Below is a small trained network, with its code and all its weights. Each question gives an input and a target symbol and asks what happens when units are switched off, that is, made to give their printed mean instead of their output.

import numpy as np


def w(rows, s, z=0):
    codes = np.array(rows[::2]) - 128.0
    scale = np.full(codes.shape[1], s)
    scale[-1] = z or s
    return codes * scale


def norm(h):
    return h / np.sqrt((h * h).mean(-1, keepdims=True) + 1e-5)


def f(y):
    return y / 2 * (1 + np.tanh(0.7978845608 * (y + 0.044715 * y**3)))


def softmax(a):
    e = np.exp(a - a.max(-1, keepdims=True))
    return e / e.sum(-1, keepdims=True)


def log_softmax(a):
    a = a - a.max(-1, keepdims=True)
    return a - np.log(np.exp(a).sum(-1, keepdims=True))


def net(x, mask):
    ids = ['αβγδεηθλμξπστφψω'.index(c) for c in x.split()]
    T = len(ids)
    res = E[ids] + P[:T]
    r = norm(res)
    for j in range(2):
        rows = slice(2 * j, 2 * j + 2)
        q, k, v = (r @ M[0][rows].T for M in (Q, K, V))
        z = softmax(np.where(np.tri(T) > 0, q @ k.T / 2**0.5, -1e9)) @ v
        o = O[0][rows]
        res = res + np.where(mask[j], z, o[:, -1]) @ o[:, :-1]
    y = f(norm(res) @ A[0][:, :-1].T + A[0][:, -1])
    res = res + np.where(mask[2:18], y, B[0][:, -1]) @ B[0][:, :-1]
    return log_softmax(norm(res)[-1] @ U[:, :-1].T + U[:, -1])


Q, K, V, O, A, B = {}, {}, {}, {}, {}, {}
E = w([
[170,66,118,118],'α',
[148,126,134,62],'β',
[135,113,103,121],'γ',
[162,143,65,120],'δ',
[137,124,124,121],'ε',
[122,124,101,128],'η',
[134,99,117,112],'θ',
[136,110,132,102],'λ',
[135,120,111,128],'μ',
[149,112,80,92],'ξ',
[161,164,130,121],'π',
[152,119,1,123],'σ',
[121,117,112,118],'τ',
[149,123,89,141],'φ',
[134,120,108,130],'ψ',
[141,115,137,104],'ω',
],0.011)
P = w([
[136,111,181,167],'0',
[233,26,155,134],'1',
[2,222,130,83],'2',
[221,47,150,134],'3',
[17,218,125,91],'4',
[217,57,147,129],'5',
[30,213,124,96],'6',
[212,64,148,121],'7',
[36,215,117,95],'8',
[209,72,143,114],'9',
[41,216,109,93],'10',
[209,82,135,114],'11',
[46,221,101,94],'12',
],0.006)
Q[0] = w([
[166,61,121,132],'head 0',
[67,184,101,115],'head 0',
[164,126,129,119],'head 1',
[252,59,156,180],'head 1',
],0.022)
K[0] = w([
[74,42,140,222],'head 0',
[205,174,66,56],'head 0',
[62,142,115,195],'head 1',
[80,100,224,253],'head 1',
],0.011)
V[0] = w([
[223,185,58,9],'head 0',
[55,1,53,65],'head 0',
[107,100,31,176],'head 1',
[172,213,158,233],'head 1',
],0.0083)
O[0] = w([
[214,32,223,217,140],'head 0',
[234,45,2,64,226],'head 0',
[28,63,83,207,104],'head 1',
[224,215,32,217,1],'head 1',
],0.0083,0.004)
A[0] = w([
[152,107,64,135,93],'neuron 0',
[99,99,81,85,118],'neuron 1',
[217,100,121,88,56],'neuron 2',
[139,135,135,71,123],'neuron 3',
[63,93,120,145,103],'neuron 4',
[151,113,175,163,218],'neuron 5',
[135,178,132,43,78],'neuron 6',
[153,100,123,240,133],'neuron 7',
[214,101,184,125,169],'neuron 8',
[75,81,124,74,123],'neuron 9',
[146,104,47,60,253],'neuron 10',
[75,194,64,114,203],'neuron 11',
[8,147,118,75,107],'neuron 12',
[157,118,141,91,150],'neuron 13',
[159,108,148,242,246],'neuron 14',
[74,159,168,142,126],'neuron 15',
],0.013,0.005)
B[0] = w([
[211,115,187,23,146],'neuron 0',
[130,222,157,82,175],'neuron 1',
[85,55,113,162,165],'neuron 2',
[145,150,88,159,159],'neuron 3',
[58,168,33,97,135],'neuron 4',
[159,122,180,84,167],'neuron 5',
[180,55,26,129,160],'neuron 6',
[183,156,125,37,142],'neuron 7',
[125,188,94,224,185],'neuron 8',
[214,172,95,139,184],'neuron 9',
[20,140,197,164,250],'neuron 10',
[180,88,223,163,170],'neuron 11',
[178,103,139,254,160],'neuron 12',
[124,126,93,225,163],'neuron 13',
[119,128,120,4,165],'neuron 14',
[25,156,159,45,133],'neuron 15',
],0.0059,0.013)
U = w([
[84,77,151,146,254],'α',
[210,72,222,162,55],'β',
[121,162,150,160,136],'γ',
[216,133,158,27,54],'δ',
[171,176,138,145,165],'ε',
[103,164,133,167,153],'η',
[1,86,81,175,10],'θ',
[170,117,61,192,118],'λ',
[130,107,43,172,157],'μ',
[147,28,127,147,120],'ξ',
[61,180,229,78,126],'π',
[88,67,68,36,124],'σ',
[61,198,94,171,138],'τ',
[123,224,64,61,125],'φ',
[130,98,118,157,137],'ψ',
[243,138,85,134,131],'ω',
],0.017,0.0047)

Each question gives the input, a string of symbols that net reads in full, and the target symbol t.
The units are the heads (2 rows each of Q, K, V and O) and the neurons (one row each of A and B). Each row of codes is followed by its name. A weight is (code - 128) times the scale printed after its matrix; where a second scale follows, it is the last column's (O, A, B and U).
mask holds one flag per unit, heads first, then neurons. A switched-off unit (its flag False) gives its mean, the last column of its rows in O or B, instead of its output. The means were averaged over made-up inputs and are rounded, as every weight is.
A unit's drop is (log p(t) with every unit on - log p(t) with that unit switched off) / (log p(t) with every unit on - log p(t) with every unit switched off).
The circuit of an input: a set's keep is (log p(t) with only the set's units on - log p(t) with every unit switched off) / (log p(t) with every unit on - log p(t) with every unit switched off). Starting from the 12 units with the biggest drops (on a tie, the unit counted first), units are removed one at a time, each time the one whose removal leaves the highest keep (on an exact tie, the one counted first), for as long as the keep stays at least 0.8.
circuit, biggest first: the units of the circuit, biggest drop first
most important unit: the unit with the biggest drop
top k neurons: the k neurons with the biggest drops, biggest first
heads that matter: for each layer, one digit per head in row order, 1 if its drop is at least 0.15 and else 0, layers parted by /
input τ τ θ α α ε, target φ: heads that matter -> 10
input θ θ π λ β η, target σ: top 3 neurons -> [neuron 8; neuron 6; neuron 10]
input τ π σ η σ θ ξ, target ξ: circuit, biggest first -> [head 0]
input τ τ θ π τ θ, target φ: heads that matter -> 10
input θ ω ψ τ ψ φ τ σ, target σ: circuit, biggest first -> [head 0; neuron 8]
input θ ω π β θ ψ, target σ: heads that matter -> 10
input τ τ τ η λ η π β ω θ δ θ λ, target δ: heads that matter -> 11
input τ θ η φ λ θ τ ψ, target φ: heads that matter -> 10
input τ γ λ θ ε φ α ω θ, target α: circuit, biggest first -> [head 1; neuron 12]
input φ λ θ θ σ μ α η θ λ, target δ: top 2 neurons -> [neuron 11; neuron 10]
input π ε ψ α, target ω: heads that matter -> 01
input θ ω λ η τ θ θ π μ τ, target σ: top 2 neurons -> [neuron 8; neuron 6]
input π μ θ θ λ θ β τ, target ω: heads that matter -> 01
input θ η η μ σ, target σ: heads that matter -> 11
input β μ β, target β: heads that matter -> 10
input π τ θ ε θ λ φ θ, target ω: most important unit -> head 1
input φ θ ε τ α τ π φ β τ, target δ: heads that matter -> 01
input λ β θ ω η π τ θ, target μ: heads that matter -> 11
input θ ε σ θ η λ θ π λ π, target σ: circuit, biggest first -> [head 0; neuron 6]
input γ θ τ λ, target π: circuit, biggest first -> [neuron 10; head 0]
input θ β ω δ π λ φ β, target σ: circuit, biggest first -> [head 0]
input η τ ω θ φ σ, target τ: circuit, biggest first -> [head 0; neuron 10]
